Below is a small trained network, with its code and all its weights. Each question gives an input and a class and asks what happens when units are switched off, that is, made to give their printed mean instead of their output.

import numpy as np


def w(rows, s, z=0):
    codes = np.array(rows[::2]) - 128.0
    scale = np.full(codes.shape[1], s)
    scale[-1] = z or s
    return codes * scale


def norm(h):
    return h / np.sqrt((h * h).mean(-1, keepdims=True) + 1e-5)


def f(y):
    return y / 2 * (1 + np.tanh(0.7978845608 * (y + 0.044715 * y**3)))


def log_softmax(a):
    a = a - a.max(-1, keepdims=True)
    return a - np.log(np.exp(a).sum(-1, keepdims=True))


def net(x, mask):
    res = np.array(x, float).reshape(1, 6) / 4 @ E
    u = 0
    for l in range(2):
        y = f(norm(res) @ A[l][:, :-1].T + A[l][:, -1])
        res = res + np.where(mask[u : u + 3], y, B[l][:, -1]) @ B[l][:, :-1]
        u += 3
    return log_softmax(norm(res)[-1] @ U[:, :-1].T + U[:, -1])


A, B = {}, {}
E = w([
[97,85,151,149,159,163,9,92,26],'x0',
[131,122,141,130,133,121,112,136,158],'x1',
[79,127,75,41,60,30,167,170,164],'x2',
[73,197,194,166,168,94,136,94,103],'x3',
[117,112,117,152,132,113,118,135,144],'x4',
[131,132,128,129,131,124,118,135,135],'x5',
],0.013)
A[0] = w([
[204,152,145,185,130,164,173,191,146,3],'0.n0',
[125,253,159,209,206,133,194,117,130,159],'0.n1',
[2,123,217,130,138,46,87,89,76,141],'0.n2',
],0.0076,0.0046)
B[0] = w([
[143,176,47,105,123,136,113,80,72,147],'0.n0',
[70,70,175,198,169,116,104,136,228,254],'0.n1',
[159,247,166,125,88,56,90,108,108,251],'0.n2',
],0.012,0.0067)
A[1] = w([
[51,73,176,59,148,40,165,68,58,181],'1.n0',
[63,124,163,101,31,162,7,139,116,254],'1.n1',
[216,139,54,224,143,253,158,107,217,99],'1.n2',
],0.0073,0.0035)
B[1] = w([
[106,197,103,103,99,117,111,166,195,184],'1.n0',
[156,58,64,74,157,242,132,143,48,255],'1.n1',
[175,178,92,120,102,50,153,9,56,237],'1.n2',
],0.014,0.0057)
U = w([
[186,220,107,110,86,52,103,65,79,253],'0',
[74,115,224,241,213,85,174,44,241,27],'1',
[185,46,65,47,51,113,229,241,225,115],'2',
[50,217,205,118,120,48,183,254,246,85],'3',
[185,39,69,153,175,227,86,84,49,132],'4',
[94,160,250,222,217,164,16,159,45,19],'5',
[71,39,30,8,53,220,58,240,91,38],'6',
],0.0099,0.0066)

Each question gives the input, the list of numbers given to net, and the class t.
The units are the neurons (one row each of A and B). Each row of codes is followed by its name. A weight is (code - 128) times the scale printed after its matrix; where a second scale follows, it is the last column's (A, B and U).
mask holds one flag per neuron, layer by layer. A switched-off neuron (its flag False) gives its mean, the last column of its row in B, instead of its output. The means were averaged over made-up inputs and are rounded, as every weight is.
A unit's drop is (log p(t) with every unit on - log p(t) with that unit switched off) / (log p(t) with every unit on - log p(t) with every unit switched off).
The circuit of an input: a set's keep is (log p(t) with only the set's units on - log p(t) with every unit switched off) / (log p(t) with every unit on - log p(t) with every unit switched off). Starting from all 6 units, units are removed one at a time, each time the one whose removal leaves the highest keep (on an exact tie, the one counted first), for as long as the keep stays at least 0.8.
circuit, biggest first: the units of the circuit, biggest drop first
top k neurons: the k neurons with the biggest drops, biggest first
top k neurons in layer l: the k neurons of layer l with the biggest drops, biggest first
drop of u: that unit's drop, to one decimal
input [1,-5,0,2,4,-1], class 5: circuit, biggest first	[1.n2]
input [0,-7,4,3,4,-2], class 3: top 2 neurons	[1.n2 1.n0]
input [8,5,5,7,6,6], class 0: top 3 neurons	[0.n2 0.n1 1.n0]
input [-4,8,0,-6,5,2], class 0: circuit, biggest first	[1.n2 1.n1]
input [-1,-4,-7,4,6,-6], class 1: top 2 neurons	[0.n1 1.n1]
input [6,4,3,8,6,-4], class 0: top 2 neurons	[0.n2 1.n0]
input [-5,6,-6,0,2,-1], class 0: top 2 neurons	[1.n2 0.n0]
input [-6,-8,-2,-8,-3,7], class 0: top 2 neurons in layer 1	[1.n2 1.n1]
input [0,2,-5,5,-5,-2], class 1: top 2 neurons	[0.n1 1.n1]
input [-3,-6,-2,2,6,8], class 1: drop of 0.n1	2.1
input [0,0,-2,1,-3,-8], class 1: drop of 0.n1	0.2
input [-1,5,-6,4,-7,-1], class 1: drop of 1.n1	0.1
